(in the rows, 128 means zero)
Each row is followed by its group and then its class within the group.
[203 103 169 102 174 123 135   6 115  62 144 145  76 155 201 155  36  99
  83  88 141 125 209 174 182 220 187  98 121  87   6 130 102 122 114  55
  88 111 131 112 155 109] -> <48>:Z482
[181 101 137  96 117 132 123  55  99 139 123 156 103 154 123 129 144 139
  62 103 166 106 152 147 129 169 180 123 141 129 136 140 170 124 158  93
 116 136 132 133 149 121] -> <48>:Z520
[145 121 124  95 107 141 118  63 111 123 123 150  87 137 130 119 116 117
 113 127 145 168 154 135 146 197 144 150 142 128 124 135  96 132 114 119
 114 129 135 102 128 138] -> <52>:Z813
[139  91 159 107 169 133 116  34 105  88 137 122  66 136 192 114 164 113
  99 134 146 112 190 193 167 223 162  58 128 125   8 121  87 154 125  86
 150 123 152 103 171 114] -> <55>:Z68
[171  87 184 101 172 156 139  33 125   6 150 130  82 138 160 121  95 128
  86 116 108  70 169 171 174 193 155 106  93 120  76 123  90 123 157  49
  89 104 140 135 135 132] -> <48>:Z769
[134 111 121 137 130 121 132  95 113 140 118  96 108 107 157 131 125 148
  91 144 108  88 147 199 158 181 172 106 118 134 112 123  63 115 125  77
 117 104 129 141 154 125] -> <52>:Z545
[160 104 136 101 102 142 119  65 109 121 141 123  99 155 146 140  96 129
  71 137 137 125 150 138 135 188 163 184 125 125  96 128 150 113 137  80
  97 120 133 130 137 118] -> <48>:Z520
[114 114 154 108 128 110 115 123  76 105 150 105 122 146 122 125 106 148
 121 146 120 103 123 163 120 132 113  61 120 137 122  91 121 130 127 148
 158 112 127 110  92 139] -> <55>:Z211
[113 143 112 144 122 135 140 106 107 122 101 117 111 159 104 146 148 121
 145 121 147 167 117 125 139 153 144 139 150 140 133 132 118 125 122 129
 115 150 144 136 102 145] -> <54>:Z428
[158 152 153 141 140 113 152  56 110 135 124 127  84 134 182 174 118 134
 103 129 121 143 182 185 152 200 128 104 124 137  84 128  91 121  81  69
 136 144 149 125 142 121] -> <52>:Z343
[157 110 154 144 168 111 157  62  95  99 127 122 119 153 180 147 140 135
 112 113 137 109 186 178 169 175 141  76 121 120  84  94  91 130 114 104
 123 125 159 111  92 129] -> <55>:Z211
[145 128 154 114 129 135 113  60  99  95 154 125  91 132 155 143 107 145
 102 126 114 146 134 158 140 183 150 103 127 132  67 119  97  98 132 104
 106 151 137 109 142 132] -> <52>:Z813
[154 108 167 118 134 104 150  78  93 139 136 140  74 108 163 175 124 145
  91 126 116 113 179 192 130 190 140 106 127 139 130 118  83 120 103  76
 126 147 136 144 147 116] -> <52>:Z343
[153 106 126 122 127 122 140  96  98 124 116 139  74 157 146 134 129 148
  89 131 119 114 150 172 138 171 133 122 125 142 124 154  98 133 116  97
 140 154 114 104 146 140] -> <52>:Z545
[134 116 144  93 106 125 104  97 129 146 124 120  95 115 152  64 110 131
  74 142 106 102 166 148 146 184 122 116 116 127  87 132 106 111 132  73
 150 150 125 137 137 136] -> <52>:Z545
[161 100 153  99 137 112 115  31 107 103 129 129 101 171 163 172 101 108
  78 101 149 106 136 152 166 177 175 106 129 109  81 145 161 108 127  62
 109 112 138 112 116 113] -> <48>:Z482
[162 125 145 100 161 102 121  78 105 143 128 131 116 133 127 110 114 120
 101 112 156 101 150 151 174 150 145 124 117 107  86 130 147 119 122  51
 109 105 116 138 106 133] -> <48>:Z769
[172  98 166 117 183 111 151  38 109 108 135 145  91 149 200 144 119 122
  99 112 148  81 181 187 152 180 166  77 112 120  52  97  97 164 134 110
 134 107 143 119 179 113] -> <55>:Z627
[139 134 108 168 140 131 148  67 136 102 127 132 141 169 132 115 165 136
 131 132 129 182  99 150 149 191 157 102 139 109 104 109 100 128 129 100
 109 134 146  93 117 116] -> <54>:Z428
[140 126 149 137 135 122 119  89  99 116 126 137  76 145 179 180 123 130
  87 135  92 132 165 189 140 205 153 103 103 111  78 123  68 116 136  87
 144 148 144 134 156 110] -> <52>:Z343
[166 107 112  79 135 116  93  64  92 120 141 143  93 156 147 149 107 111
  69 133 161 141 149 115 159 182 173 121 120 125  84 127 157 111 142  78
  97 133 131 128 132 124] -> <48>:Z520

Each row is followed by its group and then its class within the group.
[131 130 136 127 136 143  83 146 126 131 140  68 130 117 117 134 121 119
 128 123 117 145 116 131 156 116 141 111 130 100 144 141  99 146 131 144
 133 126 128 151 112  99] -> C:N
[118 140 133 135 171 134  92 130 124 133 131  73 139 121 130 140 104 127
 101 163 125 151 128 143 107 118 136 163 127 106 133 124 116 135 150 145
 134 123 131 165 126  95] -> C:W
[120 129 130 126 159 135 102 126 125 132 134  67 150 120 133 143 109 127
 106 135 121 148 109 128 118 126 148 160 130 107 133 128 105 134 166 137
 129 120 131 175 116 114] -> C:W
[133 140 129 138 166 135 100 199 128 129 142  79 107 114 122 134 142 114
 118 147 116 140 128 150 170 119 119 105 127 109 147 134 116 138 134 143
 180 136 120 140 113  71] -> Z:X
[121 131 127 130 153 143  92  89 126 130 135  49 139 119 124 130 107 129
 113 133 122 153 128 127 113 117 147 153 130 101 140 127  99 144 138 137
 123 124 143 178 123 128] -> C:N
